Look-ups in named tables: a row name and a column name give one cell, copied from the table.

diveb.csv
,nuluz,felozo,vek
surum,142,165,103
defad,244,121,177
rugok,183,181,116
vabel,48,123,77

What is the nuluz of vabel in diveb?
48
What is the vek of vabel in diveb?
77
What is the felozo of vabel in diveb?
123
What is the felozo of defad in diveb?
121
What is the vek of surum in diveb?
103
What is the nuluz of rugok in diveb?
183
What is the nuluz of defad in diveb?
244
What is the nuluz of surum in diveb?
142
What is the felozo of rugok in diveb?
181
What is the vek of defad in diveb?
177

labides
fields: finopeb, zoled, vilafon, gabi, tasugek, panased, busud
vud: [38.8, 41.6, 39.5, 42.1, 38.8, 42.2, 39.2]
vodivub: [41.3, 40.4, 45.2, 43.0, 40.9, 42.3, 37.5]
panu: [44.1, 35.1, 23.5, 43.4, 37.0, 30.8, 31.7]
vidafo: [35.5, 37.4, 32.3, 46.0, 37.1, 38.3, 39.7]
tolin: [39.5, 40.2, 41.9, 41.6, 35.7, 47.5, 36.5]
mezo: [34.8, 45.4, 58.2, 44.6, 42.9, 59.6, 43.7]
miloga: [45.6, 78.8, 56.4, 15.3, 48.8, 30.9, 43.6]
lezinu: [41.7, 42.3, 41.6, 42.6, 41.5, 38.4, 41.4]
zeraraf: [33.3, 36.6, 37.9, 44.4, 38.6, 40.9, 49.0]

tolin, zoled => 40.2
zeraraf, finopeb => 33.3
mezo, panased => 59.6
lezinu, gabi => 42.6
lezinu, zoled => 42.3
miloga, zoled => 78.8
lezinu, busud => 41.4
tolin, finopeb => 39.5
vud, finopeb => 38.8
zeraraf, gabi => 44.4
miloga, finopeb => 45.6
vodivub, panased => 42.3
miloga, vilafon => 56.4
mezo, busud => 43.7

safiner =
|  | romatoz | rotoz | bidaz | ponuzin | vezol | pupife | mep | vovuse | somipi |
|---|---|---|---|---|---|---|---|---|---|
| gibed | 0.4 | 0.3 | 0.6 | 0.4 | 0.8 | 0.6 | 0.7 | 0.6 | 0.7 |
| dut | 0.5 | 0.6 | 0.3 | 0.6 | 0.6 | 0.6 | 0.7 | 0.6 | 0.2 |
| benisi | 0.5 | 0.5 | 0.5 | 0.5 | 0.6 | 0.6 | 0.6 | 0.6 | 0.4 |
| kotemo | 0.8 | 0.8 | 0.7 | 0.6 | 0.3 | 0.4 | 0.3 | 0.5 | 0.6 |
| pabig | 0.7 | 0.6 | 0.5 | 0.5 | 0.5 | 0.4 | 0.6 | 0.7 | 0.5 |
| buti | 0.6 | 0.7 | 0.6 | 0.6 | 0.4 | 0.6 | 0.4 | 0.5 | 0.4 |
| sotot | 0.5 | 0.6 | 0.5 | 0.6 | 0.6 | 0.7 | 0.5 | 0.5 | 0.3 |
| debufe | 0.6 | 0.5 | 0.5 | 0.5 | 0.7 | 0.6 | 0.5 | 0.4 | 0.5 |

pupife of kotemo = 0.4
romatoz of buti = 0.6
vovuse of gibed = 0.6
ponuzin of gibed = 0.4
vezol of pabig = 0.5
vezol of buti = 0.4
somipi of kotemo = 0.6
romatoz of dut = 0.5
pupife of buti = 0.6
romatoz of gibed = 0.4
ponuzin of buti = 0.6
rotoz of gibed = 0.3
rotoz of kotemo = 0.8
Which row has the largest romatoz? kotemo

dusanat =
|  | ler | pir | lir | gibos | lis |
|---|---|---|---|---|---|
| gen | 32 | 26 | 53 | 32 | 18 |
| nad | 37 | 45 | 25 | 59 | 90 |
| zezile | 29 | 31 | 40 | 39 | 36 |
| vas | 28 | 33 | 35 | 43 | 41 |
| gesova | 27 | 34 | 33 | 45 | 45 |
| kab | 31 | 39 | 25 | 55 | 72 |
| davere | 29 | 31 | 42 | 39 | 36 |
| sep | 28 | 33 | 35 | 43 | 41 |
| reli | 35 | 28 | 55 | 31 | 14 |
| firo | 30 | 23 | 50 | 36 | 23 |
| nim | 28 | 32 | 40 | 39 | 36 |
| ziz | 43 | 39 | 55 | 29 | 9 |

gesova, lir: 33
gen, lis: 18
reli, pir: 28
nim, lis: 36
vas, lir: 35
kab, ler: 31
vas, gibos: 43
vas, lis: 41
zezile, pir: 31
sep, pir: 33
davere, gibos: 39
ziz, lir: 55
davere, pir: 31
gen, lir: 53

vif
|  | mumafi | veg | latodub | setubim | sel | lov | luf | fut | lom |
|---|---|---|---|---|---|---|---|---|---|
| fom | 249 | 126 | 135 | 176 | 146 | 214 | 122 | 146 | 155 |
| zaz | 103 | 137 | 128 | 105 | 146 | 123 | 122 | 147 | 69 |
| buvever | 107 | 158 | 135 | 169 | 154 | 131 | 137 | 137 | 140 |
| vekesem | 56 | 135 | 147 | 146 | 136 | 143 | 94 | 83 | 140 |
| rad | 218 | 117 | 159 | 183 | 154 | 124 | 171 | 142 | 162 |
| rotoni | 142 | 133 | 158 | 134 | 148 | 134 | 138 | 131 | 136 |
| kori | 186 | 100 | 135 | 122 | 145 | 113 | 145 | 137 | 106 |
| devi | 99 | 156 | 152 | 80 | 147 | 114 | 149 | 163 | 146 |
| siv | 151 | 136 | 146 | 131 | 141 | 150 | 143 | 154 | 168 |
| nuro | 28 | 152 | 143 | 119 | 136 | 98 | 136 | 153 | 119 |
| sunep | 116 | 151 | 160 | 129 | 143 | 153 | 136 | 163 | 136 |
| limifup | 117 | 131 | 148 | 125 | 148 | 129 | 175 | 149 | 118 |
| rut | 91 | 137 | 149 | 142 | 143 | 181 | 163 | 95 | 176 |
| pelaz | 70 | 150 | 153 | 165 | 145 | 149 | 144 | 207 | 133 |

nuro, sel => 136
limifup, lov => 129
siv, sel => 141
nuro, mumafi => 28
fom, lov => 214
rotoni, lom => 136
vekesem, veg => 135
rut, lov => 181
nuro, latodub => 143
buvever, sel => 154
rotoni, veg => 133
rotoni, latodub => 158
Which row has the largest mumafi? fom

